Here is a tiny trained network, its code and every weight. The questions are about switching its units off for an input and a target symbol, where a switched-off unit gives its printed mean instead of its output.

import numpy as np


def w(rows, s, z=0):
    codes = np.array(rows[::2]) - 128.0
    scale = np.full(codes.shape[1], s)
    scale[-1] = z or s
    return codes * scale


def norm(h):
    return h / np.sqrt((h * h).mean(-1, keepdims=True) + 1e-5)


def f(y):
    return np.maximum(y, 0)


def softmax(a):
    e = np.exp(a - a.max(-1, keepdims=True))
    return e / e.sum(-1, keepdims=True)


def log_softmax(a):
    a = a - a.max(-1, keepdims=True)
    return a - np.log(np.exp(a).sum(-1, keepdims=True))


def net(x, mask):
    ids = ['βδεζηθλμξπστψω'.index(c) for c in x.split()]
    T = len(ids)
    res = E[ids] + P[:T]
    u = 0
    for l in range(2):
        q, k, v = (norm(res) @ M[l].T for M in (Q, K, V))
        z = softmax(np.where(np.tri(T) > 0, q @ k.T / 3**0.5, -1e9)) @ v
        res = res + np.where(mask[u], z, O[l][:, -1]) @ O[l][:, :-1]
        u += 1
        y = f(norm(res) @ A[l][:, :-1].T + A[l][:, -1])
        res = res + np.where(mask[u : u + 4], y, B[l][:, -1]) @ B[l][:, :-1]
        u += 4
    return log_softmax(norm(res)[-1] @ U[:, :-1].T + U[:, -1])


Q, K, V, O, A, B = {}, {}, {}, {}, {}, {}
E = w([
[74,84,118,159,96,185,164,151,131,164,184,100],'β',
[162,87,138,136,125,151,155,134,114,51,136,127],'δ',
[106,38,71,141,50,95,130,174,169,165,163,127],'ε',
[58,77,82,100,171,128,142,44,107,110,227,148],'ζ',
[70,104,149,101,121,189,159,143,168,113,109,173],'η',
[24,175,63,219,151,179,170,150,113,81,71,49],'θ',
[124,127,57,159,46,107,189,85,188,130,120,184],'λ',
[106,197,184,147,209,161,190,95,74,138,154,141],'μ',
[131,129,99,108,117,224,84,60,35,172,79,154],'ξ',
[145,107,136,61,110,61,199,141,133,200,187,173],'π',
[77,140,135,198,154,132,119,146,41,181,148,91],'σ',
[98,166,220,45,232,191,190,251,121,127,124,87],'τ',
[21,64,96,118,177,167,95,100,112,108,118,92],'ψ',
[62,138,120,164,129,147,110,141,112,179,93,226],'ω',
],0.014)
P = w([
[170,186,124,93,92,64,65,111,132,103,147,88],'0',
[10,114,73,118,20,137,195,198,86,61,128,113],'1',
[184,98,209,221,185,194,103,107,183,148,148,158],'2',
[47,117,80,164,117,112,196,240,109,49,187,178],'3',
[174,63,202,215,171,207,154,84,187,157,91,148],'4',
[37,75,80,162,126,86,238,255,140,47,171,172],'5',
[175,42,168,195,183,192,177,84,189,173,66,133],'6',
[27,107,71,150,85,97,194,209,90,59,157,172],'7',
],0.0095)
Q[0] = w([
[69,106,90,181,77,112,73,182,135,60,170,146],'0.h0',
[202,71,138,232,144,215,69,6,225,205,112,14],'0.h0',
[221,148,254,179,227,118,75,45,222,182,99,88],'0.h0',
],0.007)
K[0] = w([
[118,117,117,143,87,205,78,89,127,110,119,108],'0.h0',
[122,36,52,214,177,164,243,124,110,154,116,126],'0.h0',
[164,1,98,136,220,158,209,151,87,161,51,193],'0.h0',
],0.0078)
V[0] = w([
[37,100,244,1,218,113,109,195,225,89,152,75],'0.h0',
[232,113,128,58,55,223,193,155,149,58,172,87],'0.h0',
[111,136,121,82,117,88,142,96,231,47,79,239],'0.h0',
],0.0073)
O[0] = w([
[53,103,203,92,74,133,140,139,62,75,116,83,3],'0.h0',
[203,132,114,119,59,247,153,78,111,137,163,45,135],'0.h0',
[135,174,174,53,126,167,20,120,227,76,174,123,115],'0.h0',
],0.012,0.0036)
A[0] = w([
[91,118,81,127,123,149,237,179,149,122,164,211,179],'0.n0',
[163,233,121,112,165,97,71,181,213,74,127,159,2],'0.n1',
[106,60,158,187,137,165,122,87,157,190,104,99,202],'0.n2',
[160,254,97,141,141,126,36,96,214,91,77,122,61],'0.n3',
],0.0082,0.0034)
B[0] = w([
[117,176,175,93,133,188,52,72,149,184,153,37,254],'0.n0',
[154,178,205,116,2,176,222,77,232,164,121,158,164],'0.n1',
[125,83,212,154,104,154,45,156,98,94,142,166,216],'0.n2',
[101,123,113,140,39,84,162,110,215,143,180,230,169],'0.n3',
],0.0095,0.0092)
Q[1] = w([
[95,109,92,198,165,140,175,120,121,186,62,179],'1.h0',
[31,142,118,82,219,101,126,165,106,82,123,126],'1.h0',
[9,254,1,51,50,229,110,119,126,199,169,93],'1.h0',
],0.0078)
K[1] = w([
[113,157,102,190,177,100,181,163,164,171,96,145],'1.h0',
[66,144,125,139,126,56,147,144,77,46,104,163],'1.h0',
[235,254,66,90,75,15,40,152,68,104,92,160],'1.h0',
],0.0082)
V[1] = w([
[155,139,103,191,135,140,143,193,177,160,32,83],'1.h0',
[168,254,213,105,175,161,200,47,98,134,103,139],'1.h0',
[55,167,97,190,157,144,120,30,114,68,92,121],'1.h0',
],0.009)
O[1] = w([
[101,211,157,171,38,122,165,240,144,37,81,50,61],'1.h0',
[215,207,230,37,221,84,237,14,143,125,44,147,251],'1.h0',
[106,162,151,233,210,176,131,1,221,34,151,117,170],'1.h0',
],0.0082,0.0029)
A[1] = w([
[184,162,148,37,51,187,84,119,128,125,166,136,98],'1.n0',
[134,128,181,176,131,2,117,179,141,165,75,215,93],'1.n1',
[199,139,91,133,156,158,90,122,182,217,70,137,2],'1.n2',
[232,156,10,166,224,136,135,138,147,211,140,115,89],'1.n3',
],0.009,0.0037)
B[1] = w([
[151,118,96,130,134,61,90,150,188,130,53,19,229],'1.n0',
[190,158,186,139,212,115,109,250,127,136,69,44,189],'1.n1',
[72,122,118,44,101,189,88,167,122,103,29,188,220],'1.n2',
[111,24,126,84,177,231,89,101,148,97,13,185,254],'1.n3',
],0.011,0.0081)
U = w([
[136,114,145,173,79,178,215,117,114,232,140,116,136],'β',
[254,146,63,139,158,152,147,127,142,129,121,43,115],'δ',
[150,129,69,144,108,129,72,196,111,168,188,117,198],'ε',
[127,121,99,122,174,136,83,63,124,183,213,159,107],'ζ',
[130,141,204,82,92,136,55,121,148,68,136,101,2],'η',
[106,186,90,190,149,152,129,118,154,97,128,87,110],'θ',
[170,156,95,121,67,152,164,91,186,153,178,180,195],'λ',
[159,142,162,134,174,94,181,52,118,161,108,119,182],'μ',
[148,74,99,99,169,201,133,148,141,146,81,174,76],'ξ',
[156,86,100,73,144,49,119,108,101,239,94,97,61],'π',
[147,80,89,166,201,55,155,168,115,135,85,70,153],'σ',
[104,89,203,77,71,126,226,178,85,109,109,154,104],'τ',
[40,72,155,152,135,77,120,129,111,92,132,166,45],'ψ',
[120,163,175,105,160,83,104,203,161,142,145,175,136],'ω',
],0.0094,0.004)

Each question gives the input, a string of symbols that net reads in full, and the target symbol t.
The units are the heads (3 rows each of Q, K, V and O) and the neurons (one row each of A and B). Each row of codes is followed by its name. A weight is (code - 128) times the scale printed after its matrix; where a second scale follows, it is the last column's (O, A, B and U).
mask holds one flag per unit, layer by layer, with each layer's heads first. A switched-off unit (its flag False) gives its mean, the last column of its rows in O or B, instead of its output. The means were averaged over made-up inputs and are rounded, as every weight is.
A unit's drop is (log p(t) with every unit on - log p(t) with that unit switched off) / (log p(t) with every unit on - log p(t) with every unit switched off).
The circuit of an input: a set's keep is (log p(t) with only the set's units on - log p(t) with every unit switched off) / (log p(t) with every unit on - log p(t) with every unit switched off). Starting from all 10 units, units are removed one at a time, each time the one whose removal leaves the highest keep (on an exact tie, the one counted first), for as long as the keep stays at least 0.8.
circuit, biggest first: the units of the circuit, biggest drop first
unit that matters most: the unit with the biggest drop
k most important neurons: the k neurons with the biggest drops, biggest first
k most important neurons of layer l: the k neurons of layer l with the biggest drops, biggest first
drop of u: that unit's drop, to one decimal
input ξ ε ξ, target ε: 3 most important neurons => (0.n0 0.n2 1.n3)
input δ δ ω θ ω η, target δ: circuit, biggest first => (0.h0 1.n0)
input μ η ω, target ω: circuit, biggest first => (0.h0 1.n3)
input ξ θ ξ, target θ: circuit, biggest first => (1.h0 0.h0 0.n0 1.n3)
input σ ζ μ η ξ ω, target σ: most important neuron => (1.n1)
input ξ δ ξ, target δ: circuit, biggest first => (0.h0 1.n0)
input β μ η δ ψ, target ψ: circuit, biggest first => (0.h0 1.h0 0.n0)
input ξ σ ω η ζ η τ, target τ: 2 most important neurons => (0.n0 1.n3)
input μ λ ω ξ η τ, target μ: circuit, biggest first => (0.n0 1.h0)
input λ θ η μ η θ, target λ: circuit, biggest first => (0.h0 0.n3)
input θ ω π η, target θ: circuit, biggest first => (1.h0 0.h0 0.n0)
input ψ ξ ξ η μ μ λ, target λ: 3 most important neurons => (0.n3 0.n1 1.n3)
input ζ τ η, target η: 4 most important neurons => (1.n3 0.n0 1.n0 0.n2)
input ζ μ ξ μ β η η ξ, target ζ: circuit, biggest first => (1.h0 0.h0 1.n3)
input μ η η ε, target μ: unit that matters most => 0.n0
input ξ ξ ε, target ε: circuit, biggest first => (1.h0 1.n3)
input ε ζ ξ ξ ω, target ω: 2 most important neurons => (1.n1 1.n3)
input ζ τ η λ ω π, target ζ: circuit, biggest first => (1.h0 0.n0)
input ξ ξ ζ λ δ, target δ: 2 most important neurons of layer 1 => (1.n0 1.n3)
input β ψ ε ζ, target β: circuit, biggest first => (0.h0)
input λ ξ ζ σ η ε ω μ, target λ: 2 most important neurons => (0.n3 0.n1)
input ξ ξ μ ξ ζ, target ζ: 2 most important neurons => (0.n2 1.n3)
input η μ λ ζ ε τ, target η: drop of 0.h0 => 0.9
input η ξ ψ, target ψ: drop of 1.h0 => 0.3
input σ ξ δ ξ λ θ ξ μ, target σ: drop of 1.n3 => 0.0
